Below are the code and all the weights of a small trained network. Each question names an input and a target symbol and asks about switching units off, where a switched-off unit gives its printed mean instead of its output.

import numpy as np


def w(rows, s, z=0):
    codes = np.array(rows[::2]) - 128.0
    scale = np.full(codes.shape[1], s)
    scale[-1] = z or s
    return codes * scale


def norm(h):
    return h / np.sqrt((h * h).mean(-1, keepdims=True) + 1e-5)


def f(y):
    return np.maximum(y, 0)


def softmax(a):
    e = np.exp(a - a.max(-1, keepdims=True))
    return e / e.sum(-1, keepdims=True)


def log_softmax(a):
    a = a - a.max(-1, keepdims=True)
    return a - np.log(np.exp(a).sum(-1, keepdims=True))


def net(x, mask):
    ids = ['ΞΠαβζλ'.index(c) for c in x.split()]
    T = len(ids)
    res = E[ids] + P[:T]
    r = norm(res)
    for j in range(2):
        rows = slice(3 * j, 3 * j + 3)
        q, k, v = (r @ M[0][rows].T for M in (Q, K, V))
        z = softmax(np.where(np.tri(T) > 0, q @ k.T / 3**0.5, -1e9)) @ v
        o = O[0][rows]
        res = res + np.where(mask[j], z, o[:, -1]) @ o[:, :-1]
    y = f(norm(res) @ A[0][:, :-1].T + A[0][:, -1])
    res = res + np.where(mask[2:26], y, B[0][:, -1]) @ B[0][:, :-1]
    return log_softmax(norm(res)[-1] @ U[:, :-1].T + U[:, -1])


Q, K, V, O, A, B = {}, {}, {}, {}, {}, {}
E = w([
[81,121,127,56],'Ξ',
[91,98,90,249],'Π',
[188,238,52,130],'α',
[116,168,208,185],'β',
[197,102,168,126],'ζ',
[89,71,44,150],'λ',
],0.014)
P = w([
[109,51,123,1],'0',
[116,67,132,42],'1',
[117,81,119,78],'2',
[125,91,120,92],'3',
[131,107,124,104],'4',
[131,111,126,112],'5',
[139,119,123,120],'6',
[146,121,125,124],'7',
[142,116,129,130],'8',
],0.0055)
Q[0] = w([
[93,95,103,81],'H0',
[95,91,41,76],'H0',
[196,131,122,167],'H0',
[87,149,146,8],'H1',
[161,160,170,92],'H1',
[163,141,94,172],'H1',
],0.013)
K[0] = w([
[220,239,114,53],'H0',
[192,214,86,150],'H0',
[93,2,39,151],'H0',
[23,32,107,80],'H1',
[90,119,58,102],'H1',
[207,188,94,129],'H1',
],0.0091)
V[0] = w([
[147,115,158,182],'H0',
[138,98,179,169],'H0',
[87,144,129,133],'H0',
[150,136,175,103],'H1',
[106,252,89,136],'H1',
[71,92,174,180],'H1',
],0.011)
O[0] = w([
[151,148,133,182,247],'H0',
[99,102,160,115,242],'H0',
[1,108,86,129,202],'H0',
[182,68,125,146,155],'H1',
[64,124,92,192,147],'H1',
[130,106,155,46,234],'H1',
],0.0076,0.0015)
A[0] = w([
[74,82,141,100,146],'N0',
[96,218,155,107,105],'N1',
[78,72,139,139,86],'N2',
[241,112,59,167,126],'N3',
[81,92,103,130,119],'N4',
[119,167,192,47,124],'N5',
[74,152,132,114,149],'N6',
[117,112,164,124,171],'N7',
[197,136,156,78,129],'N8',
[145,177,3,143,118],'N9',
[79,135,149,145,21],'N10',
[131,93,167,146,122],'N11',
[115,81,181,55,253],'N12',
[153,199,105,129,61],'N13',
[73,105,156,187,126],'N14',
[87,166,111,169,116],'N15',
[121,62,146,54,51],'N16',
[152,162,68,207,95],'N17',
[128,128,181,156,188],'N18',
[165,41,87,142,145],'N19',
[189,157,150,149,66],'N20',
[85,57,89,169,172],'N21',
[139,117,44,124,66],'N22',
[124,91,78,94,72],'N23',
],0.011,0.0036)
B[0] = w([
[112,190,117,146,200],'N0',
[179,83,151,191,161],'N1',
[128,179,141,190,191],'N2',
[112,152,43,80,184],'N3',
[64,156,169,93,189],'N4',
[115,92,143,206,200],'N5',
[173,96,99,84,167],'N6',
[57,172,81,58,176],'N7',
[131,192,58,170,167],'N8',
[54,74,169,48,193],'N9',
[254,204,72,77,143],'N10',
[79,164,43,135,173],'N11',
[185,103,117,196,249],'N12',
[144,105,150,69,143],'N13',
[151,154,123,25,223],'N14',
[122,167,158,145,181],'N15',
[157,157,143,117,189],'N16',
[184,70,142,146,208],'N17',
[89,78,116,99,190],'N18',
[146,161,174,170,206],'N19',
[71,146,145,155,139],'N20',
[176,119,187,123,254],'N21',
[130,65,197,151,160],'N22',
[120,128,151,159,159],'N23',
],0.006,0.0072)
U = w([
[245,106,103,163,85],'Ξ',
[96,101,213,231,130],'Π',
[94,110,64,52,255],'α',
[83,242,156,94,130],'β',
[88,142,44,172,119],'ζ',
[82,33,180,74,87],'λ',
],0.011,0.0038)

Each question gives the input, a string of symbols that net reads in full, and the target symbol t.
The units are the heads (3 rows each of Q, K, V and O) and the neurons (one row each of A and B). Each row of codes is followed by its name. A weight is (code - 128) times the scale printed after its matrix; where a second scale follows, it is the last column's (O, A, B and U).
mask holds one flag per unit, heads first, then neurons. A switched-off unit (its flag False) gives its mean, the last column of its rows in O or B, instead of its output. The means were averaged over made-up inputs and are rounded, as every weight is.
A unit's drop is (log p(t) with every unit on - log p(t) with that unit switched off) / (log p(t) with every unit on - log p(t) with every unit switched off).
The circuit of an input: a set's keep is (log p(t) with only the set's units on - log p(t) with every unit switched off) / (log p(t) with every unit on - log p(t) with every unit switched off). Starting from the 12 units with the biggest drops (on a tie, the unit counted first), units are removed one at a time, each time the one whose removal leaves the highest keep (on an exact tie, the one counted first), for as long as the keep stays at least 0.8.
circuit, biggest first: the units of the circuit, biggest drop first
unit that matters most: the unit with the biggest drop
top k neurons: the k neurons with the biggest drops, biggest first
which heads matter: for each layer, one digit per head in row order, 1 if its drop is at least 0.15 and else 0, layers parted by /
drop of u: that unit's drop, to one decimal
input ζ Π ζ λ, target Ξ: unit that matters most	H1
input λ ζ β Π Ξ, target Π: circuit, biggest first	N5; N14; N12
input Ξ ζ Π λ, target Ξ: circuit, biggest first	H1; N19
input Ξ Π β Π Ξ, target Π: circuit, biggest first	N5; N12; N14
input Π β Π Π ζ Π, target Ξ: circuit, biggest first	H1; N3
input Π Π α Π Ξ Ξ β, target β: top 2 neurons	N14; N12
input β ζ β α Π ζ Ξ λ, target λ: which heads matter	10
input ζ α β Π β Π Π ζ, target ζ: which heads matter	00
input λ Π β α λ Π Π α, target ζ: top 2 neurons	N14; N17
input Ξ β α β, target β: top 2 neurons	N14; N10
input Π β α Π Π λ Π λ, target λ: drop of H0	0.2
input Ξ ζ α Π Ξ Π ζ Ξ Ξ, target Ξ: drop of H0	0.2
input λ Ξ Π Ξ β Π α, target α: drop of N12	0.2
input Π Ξ Ξ β Π λ α, target α: drop of N13	0.3
input β ζ α Ξ, target Ξ: top neuron	N12
